Below are the code and all the weights of a small trained network. Each question names an input and a class and asks about switching units off, where a switched-off unit gives its printed mean instead of its output.

import numpy as np


def w(rows, s, z=0):
    codes = np.array(rows[::2]) - 128.0
    scale = np.full(codes.shape[1], s)
    scale[-1] = z or s
    return codes * scale


def f(y):
    return y / 2 * (1 + np.tanh(0.7978845608 * (y + 0.044715 * y**3)))


def log_softmax(a):
    a = a - a.max(-1, keepdims=True)
    return a - np.log(np.exp(a).sum(-1, keepdims=True))


def net(x, mask):
    res = np.array(x, float).reshape(1, 7) / 4 @ E
    y = f(res @ A[0][:, :-1].T + A[0][:, -1])
    res = res + np.where(mask, y, B[0][:, -1]) @ B[0][:, :-1]
    return log_softmax(res[-1] @ U[:, :-1].T + U[:, -1])


A, B = {}, {}
E = w([
[110,130,181,120,194],'x0',
[58,58,96,197,91],'x1',
[97,107,114,155,254],'x2',
[197,187,105,207,154],'x3',
[149,144,52,82,144],'x4',
[137,139,100,86,114],'x5',
[175,162,96,172,98],'x6',
],0.011)
A[0] = w([
[131,176,124,236,115,206],'n1',
[165,113,74,117,87,157],'n2',
[115,148,141,170,130,91],'n3',
[154,133,161,99,135,121],'n4',
[191,186,117,147,70,210],'n5',
[25,72,213,111,92,133],'n6',
[203,203,143,106,108,102],'n7',
[82,124,136,85,207,250],'n8',
[113,172,123,82,219,173],'n9',
[115,118,94,188,127,198],'n10',
[102,135,133,248,163,149],'n11',
[105,136,119,62,206,159],'n12',
[96,110,46,109,59,169],'n13',
[91,71,163,67,150,252],'n14',
],0.011,0.0039)
B[0] = w([
[76,124,131,87,212,219],'n1',
[112,167,67,90,114,181],'n2',
[125,114,139,132,156,139],'n3',
[140,124,152,142,134,151],'n4',
[109,214,134,41,179,239],'n5',
[100,89,190,114,73,253],'n6',
[155,209,172,129,151,218],'n7',
[205,58,125,254,110,222],'n8',
[240,125,76,209,150,204],'n9',
[92,53,114,80,152,177],'n10',
[65,52,122,136,213,204],'n11',
[226,142,99,219,82,201],'n12',
[82,134,57,88,54,212],'n13',
[150,96,148,199,56,230],'n14',
],0.0083,0.011)
U = w([
[91,73,244,134,57,1],'0',
[72,57,146,137,226,196],'1',
[210,110,114,200,147,168],'2',
[151,222,189,92,185,68],'3',
[93,147,44,78,78,212],'4',
],0.011,0.00082)

Each question gives the input, the list of numbers given to net, and the class t.
The units are the neurons (one row each of A and B). Each row of codes is followed by its name. A weight is (code - 128) times the scale printed after its matrix; where a second scale follows, it is the last column's (A, B and U).
mask holds one flag per neuron, in row order. A switched-off neuron (its flag False) gives its mean, the last column of its row in B, instead of its output. The means were averaged over made-up inputs and are rounded, as every weight is.
A unit's drop is (log p(t) with every unit on - log p(t) with that unit switched off) / (log p(t) with every unit on - log p(t) with every unit switched off).
The circuit of an input: a set's keep is (log p(t) with only the set's units on - log p(t) with every unit switched off) / (log p(t) with every unit on - log p(t) with every unit switched off). Starting from the 12 units with the biggest drops (on a tie, the unit counted first), units are removed one at a time, each time the one whose removal leaves the highest keep (on an exact tie, the one counted first), for as long as the keep stays at least 0.8.
units of the circuit, in order: the units of the circuit, biggest drop first
top k neurons: the k neurons with the biggest drops, biggest first
drop when u is switched off: that unit's drop, to one decimal
input [0,-7,5,-2,-4,6,6], class 2: units of the circuit, in order	(n9)
input [5,1,-3,-7,8,5,-5], class 2: top 3 neurons	(n12 n8 n9)
input [6,-3,4,7,3,-8,5], class 1: top 2 neurons	(n11 n1)
input [7,2,7,-4,-6,-7,-3], class 2: top 3 neurons	(n8 n9 n12)
input [2,-3,1,5,-8,-1,4], class 1: top 2 neurons	(n11 n1)
input [0,3,-4,6,3,-5,3], class 3: top 2 neurons	(n5 n8)
input [4,6,2,-3,-4,-4,-1], class 0: top 2 neurons	(n6 n14)
input [-6,-3,3,0,-6,4,2], class 3: drop when n8 is switched off	0.1
input [-6,4,-5,7,-6,3,2], class 4: drop when n2 is switched off	0.1
input [2,2,2,-6,-1,5,0], class 0: drop when n6 is switched off	0.2
input [6,0,3,-5,-2,-2,-4], class 2: top 3 neurons	(n8 n9 n12)
